Below is a small trained network, with its code and all its weights. Each question gives an input and a class and asks what happens when units are switched off, that is, made to give their printed mean instead of their output.

import numpy as np


def w(rows, s, z=0):
    codes = np.array(rows[::2]) - 128.0
    scale = np.full(codes.shape[1], s)
    scale[-1] = z or s
    return codes * scale


def f(y):
    return y / 2 * (1 + np.tanh(0.7978845608 * (y + 0.044715 * y**3)))


def log_softmax(a):
    a = a - a.max(-1, keepdims=True)
    return a - np.log(np.exp(a).sum(-1, keepdims=True))


def net(x, mask):
    res = np.array(x, float).reshape(1, 4) / 4 @ E
    y = f(res @ A[0][:, :-1].T + A[0][:, -1])
    res = res + np.where(mask, y, B[0][:, -1]) @ B[0][:, :-1]
    return log_softmax(res[-1] @ U[:, :-1].T + U[:, -1])


A, B = {}, {}
E = w([
[2,188,161,88,7,218],'x0',
[231,151,58,97,164,172],'x1',
[83,136,208,24,228,228],'x2',
[140,246,174,166,131,159],'x3',
],0.0088)
A[0] = w([
[114,107,112,110,143,116,109],'n0',
[129,74,130,50,164,133,103],'n1',
[114,167,97,148,18,182,167],'n2',
[207,43,93,186,98,18,154],'n3',
[137,153,191,111,131,167,53],'n4',
[98,158,149,91,172,194,4],'n5',
[163,154,59,66,217,105,102],'n6',
[227,169,100,82,169,123,132],'n7',
[83,152,92,153,47,186,125],'n8',
[83,192,105,145,80,112,247],'n9',
[113,177,121,189,188,35,136],'n10',
[254,79,115,101,183,187,176],'n11',
[60,130,106,35,46,161,236],'n12',
[197,140,122,75,158,109,102],'n13',
[164,204,177,235,92,93,104],'n14',
[95,158,170,140,170,209,28],'n15',
[73,14,200,127,148,123,220],'n16',
],0.0091,0.003)
B[0] = w([
[164,100,110,141,121,133,134],'n0',
[176,102,167,99,135,160,173],'n1',
[56,152,133,214,103,101,200],'n2',
[124,115,101,224,133,22,247],'n3',
[85,104,65,172,97,85,153],'n4',
[129,177,81,116,148,123,172],'n5',
[216,102,184,68,140,172,185],'n6',
[203,62,164,46,144,171,188],'n7',
[80,150,152,162,101,114,189],'n8',
[105,156,178,139,97,157,187],'n9',
[116,172,148,201,96,59,182],'n10',
[237,25,135,84,175,134,215],'n11',
[59,182,254,149,49,127,218],'n12',
[156,158,133,93,160,166,164],'n13',
[70,133,158,159,48,135,194],'n14',
[161,187,74,169,150,153,171],'n15',
[241,29,85,88,237,164,206],'n16',
],0.0079,0.012)
U = w([
[33,203,173,208,21,76,181],'0',
[144,90,2,163,177,52,230],'1',
[142,66,221,42,134,240,2],'2',
],0.0087,0.00038)

Each question gives the input, the list of numbers given to net, and the class t.
The units are the neurons (one row each of A and B). Each row of codes is followed by its name. A weight is (code - 128) times the scale printed after its matrix; where a second scale follows, it is the last column's (A, B and U).
mask holds one flag per neuron, in row order. A switched-off neuron (its flag False) gives its mean, the last column of its row in B, instead of its output. The means were averaged over made-up inputs and are rounded, as every weight is.
A unit's drop is (log p(t) with every unit on - log p(t) with that unit switched off) / (log p(t) with every unit on - log p(t) with every unit switched off).
The circuit of an input: a set's keep is (log p(t) with only the set's units on - log p(t) with every unit switched off) / (log p(t) with every unit on - log p(t) with every unit switched off). Starting from the 12 units with the biggest drops (on a tie, the unit counted first), units are removed one at a time, each time the one whose removal leaves the highest keep (on an exact tie, the one counted first), for as long as the keep stays at least 0.8.
circuit, biggest first: the units of the circuit, biggest drop first
k most important neurons: the k neurons with the biggest drops, biggest first
drop when u is switched off: that unit's drop, to one decimal
input [7,4,6,-6], class 0: circuit, biggest first => (n12)
input [-8,7,-1,6], class 2: 2 most important neurons => (n7; n6)
input [-6,0,-8,4], class 0: 3 most important neurons => (n14; n16; n10)
input [1,6,-1,7], class 2: 4 most important neurons => (n3; n7; n12; n10)
input [-1,-5,1,-5], class 1: circuit, biggest first => (n6; n16)
input [-5,7,-2,1], class 2: 3 most important neurons => (n7; n6; n11)
input [6,-2,3,-5], class 0: 2 most important neurons => (n12; n11)
input [3,-1,4,0], class 0: 2 most important neurons => (n11; n7)
input [-8,-5,-5,2], class 0: drop when n14 is switched off => 0.9
input [5,-2,7,-1], class 0: drop when n12 is switched off => 0.7
